Here is a tiny trained network, its code and every weight. The questions are about switching its units off for an input and a class, where a switched-off unit gives its printed mean instead of its output.

import numpy as np


def w(rows, s, z=0):
    codes = np.array(rows[::2]) - 128.0
    scale = np.full(codes.shape[1], s)
    scale[-1] = z or s
    return codes * scale


def f(y):
    return y / 2 * (1 + np.tanh(0.7978845608 * (y + 0.044715 * y**3)))


def log_softmax(a):
    a = a - a.max(-1, keepdims=True)
    return a - np.log(np.exp(a).sum(-1, keepdims=True))


def net(x, mask):
    res = np.array(x, float).reshape(1, 8) / 4 @ E
    y = f(res @ A[0][:, :-1].T + A[0][:, -1])
    res = res + np.where(mask, y, B[0][:, -1]) @ B[0][:, :-1]
    return log_softmax(res[-1] @ U[:, :-1].T + U[:, -1])


A, B = {}, {}
E = w([
[205,184,101,163,156,236,208],'x0',
[140,178,127,15,58,148,140],'x1',
[160,183,158,142,138,91,107],'x2',
[137,158,200,179,31,80,196],'x3',
[136,96,228,135,97,229,57],'x4',
[72,254,71,193,53,161,56],'x5',
[116,111,119,123,126,140,135],'x6',
[118,109,118,124,124,141,136],'x7',
],0.0098)
A[0] = w([
[134,121,55,104,124,40,133,94],'N1',
[81,135,99,106,144,65,127,90],'N2',
[123,119,82,124,117,71,134,62],'N3',
[153,137,144,117,96,119,163,117],'N4',
[95,180,91,158,95,127,101,1],'N5',
[127,156,83,140,148,115,197,96],'N6',
[71,186,82,178,112,144,73,113],'N7',
[101,78,165,233,167,144,99,191],'N8',
[139,104,205,160,108,202,99,140],'N9',
[176,130,70,76,189,154,64,120],'N10',
[178,151,116,165,148,197,195,99],'N11',
[130,89,117,180,130,96,105,86],'N12',
[231,169,96,161,154,219,186,85],'N13',
[163,76,181,70,149,118,158,53],'N14',
[139,159,49,138,149,102,203,98],'N15',
[106,155,117,142,125,87,195,91],'N16',
[129,144,131,163,144,159,177,148],'N17',
[67,179,97,167,111,146,106,33],'N18',
[120,149,108,94,193,148,94,133],'N19',
[128,155,178,51,109,186,110,172],'N20',
[127,116,126,202,169,136,150,27],'N21',
[130,165,111,41,132,151,128,118],'N22',
[167,77,146,111,172,94,194,49],'N23',
[170,96,184,89,184,94,162,59],'N24',
[84,138,138,112,136,135,148,223],'N25',
[101,118,123,217,176,128,130,102],'N26',
[90,93,195,116,108,114,48,70],'N27',
[87,100,139,111,90,90,87,100],'N28',
[117,157,156,81,58,138,195,159],'N29',
[107,173,137,3,96,118,128,121],'N30',
[157,115,157,91,159,104,145,86],'N31',
[78,116,141,178,172,111,130,80],'N32',
[77,179,95,161,71,163,99,67],'N33',
[140,125,159,170,69,117,194,79],'N34',
[61,104,127,93,105,40,101,145],'N35',
[121,110,182,174,72,127,165,32],'N36',
[123,148,95,99,211,161,85,95],'N37',
[104,79,129,185,129,76,87,104],'N38',
[112,134,164,162,83,113,174,138],'N39',
[175,86,161,116,152,116,146,2],'N40',
],0.013,0.0024)
B[0] = w([
[193,158,176,76,194,201,71,208],'N1',
[137,150,193,146,111,176,53,187],'N2',
[160,160,168,134,164,182,74,173],'N3',
[98,86,91,117,137,107,146,157],'N4',
[40,146,122,114,107,167,224,200],'N5',
[150,116,192,154,127,163,58,188],'N6',
[70,118,145,112,121,147,228,235],'N7',
[246,135,105,51,154,79,126,217],'N8',
[231,168,231,44,213,225,47,201],'N9',
[68,24,204,199,142,45,136,208],'N10',
[123,209,57,209,41,145,20,216],'N11',
[152,167,102,117,97,64,151,165],'N12',
[117,187,81,234,3,125,31,248],'N13',
[77,201,128,145,105,152,211,204],'N14',
[254,171,195,77,226,209,59,214],'N15',
[170,102,184,136,231,158,102,184],'N16',
[117,126,121,180,49,76,68,175],'N17',
[44,150,136,71,136,190,218,205],'N18',
[105,67,199,201,163,76,100,181],'N19',
[222,135,135,45,173,118,94,187],'N20',
[181,139,45,32,104,39,152,176],'N21',
[198,104,90,121,147,25,174,184],'N22',
[51,171,120,113,110,175,203,210],'N23',
[68,108,118,123,69,182,214,208],'N24',
[196,163,134,105,102,112,88,141],'N25',
[224,153,101,46,149,38,213,192],'N26',
[122,151,128,174,59,214,37,189],'N27',
[122,153,102,166,79,122,50,180],'N28',
[185,54,102,137,125,70,143,190],'N29',
[253,155,79,28,60,8,164,205],'N30',
[53,153,115,109,93,167,177,172],'N31',
[212,135,70,93,128,93,154,169],'N32',
[48,138,139,61,157,135,206,220],'N33',
[54,29,179,196,215,62,112,190],'N34',
[105,164,73,244,43,148,8,218],'N35',
[146,24,172,170,184,97,131,174],'N36',
[77,18,187,160,173,74,124,197],'N37',
[153,146,67,127,52,89,95,190],'N38',
[49,36,155,130,220,67,86,178],'N39',
[58,167,132,86,144,181,215,178],'N40',
],0.0072,0.015)
U = w([
[123,172,72,180,82,147,65,186],'0',
[206,151,201,68,231,244,87,144],'1',
[218,133,46,48,144,17,192,179],'2',
[48,158,116,98,147,194,246,4],'3',
[86,4,180,174,213,48,130,118],'4',
],0.012,0.0035)

Each question gives the input, the list of numbers given to net, and the class t.
The units are the neurons (one row each of A and B). Each row of codes is followed by its name. A weight is (code - 128) times the scale printed after its matrix; where a second scale follows, it is the last column's (A, B and U).
mask holds one flag per neuron, in row order. A switched-off neuron (its flag False) gives its mean, the last column of its row in B, instead of its output. The means were averaged over made-up inputs and are rounded, as every weight is.
A unit's drop is (log p(t) with every unit on - log p(t) with that unit switched off) / (log p(t) with every unit on - log p(t) with every unit switched off).
The circuit of an input: a set's keep is (log p(t) with only the set's units on - log p(t) with every unit switched off) / (log p(t) with every unit on - log p(t) with every unit switched off). Starting from the 12 units with the biggest drops (on a tie, the unit counted first), units are removed one at a time, each time the one whose removal leaves the highest keep (on an exact tie, the one counted first), for as long as the keep stays at least 0.8.
circuit, biggest first: the units of the circuit, biggest drop first
most important unit: the unit with the biggest drop
top k neurons: the k neurons with the biggest drops, biggest first
drop of u: that unit's drop, to one decimal
input [-1,-4,1,6,8,2,-2,4], class 1: circuit, biggest first => [N9]
input [-2,-1,7,-7,-1,7,6,8], class 3: top 2 neurons => [N18 N7]
input [2,6,-3,-2,5,6,7,-3], class 2: circuit, biggest first => [N30 N22]
input [7,-5,0,1,7,4,-3,8], class 0: top 4 neurons => [N13 N11 N15 N17]
input [5,-8,5,-7,-8,-3,3,-3], class 1: top 4 neurons => [N15 N6 N1 N30]
input [7,-5,-7,1,-8,6,-4,7], class 1: top 2 neurons => [N15 N16]
input [3,8,5,1,-7,8,-3,-5], class 2: top 2 neurons => [N30 N22]
input [-5,-6,-3,-7,-2,7,-6,5], class 3: top 3 neurons => [N18 N7 N5]
input [6,6,-7,2,-7,0,8,1], class 1: top 4 neurons => [N15 N16 N35 N6]
input [7,-7,7,-5,3,-1,5,-5], class 0: top 2 neurons => [N13 N11]
input [-2,-7,-5,-3,6,4,-4,6], class 2: top 3 neurons => [N26 N8 N15]
input [2,-3,-5,-8,-7,0,3,-1], class 4: top 2 neurons => [N10 N37]
input [7,6,-8,-8,-7,8,0,-8], class 3: drop of N13 => 0.0
input [-3,5,-5,4,4,-4,-4,-5], class 2: most important unit => N30
input [6,-5,1,-3,2,-7,7,-4], class 3: drop of N14 => 0.1
input [-1,4,-8,-5,-4,-2,7,1], class 4: drop of N9 => 0.4
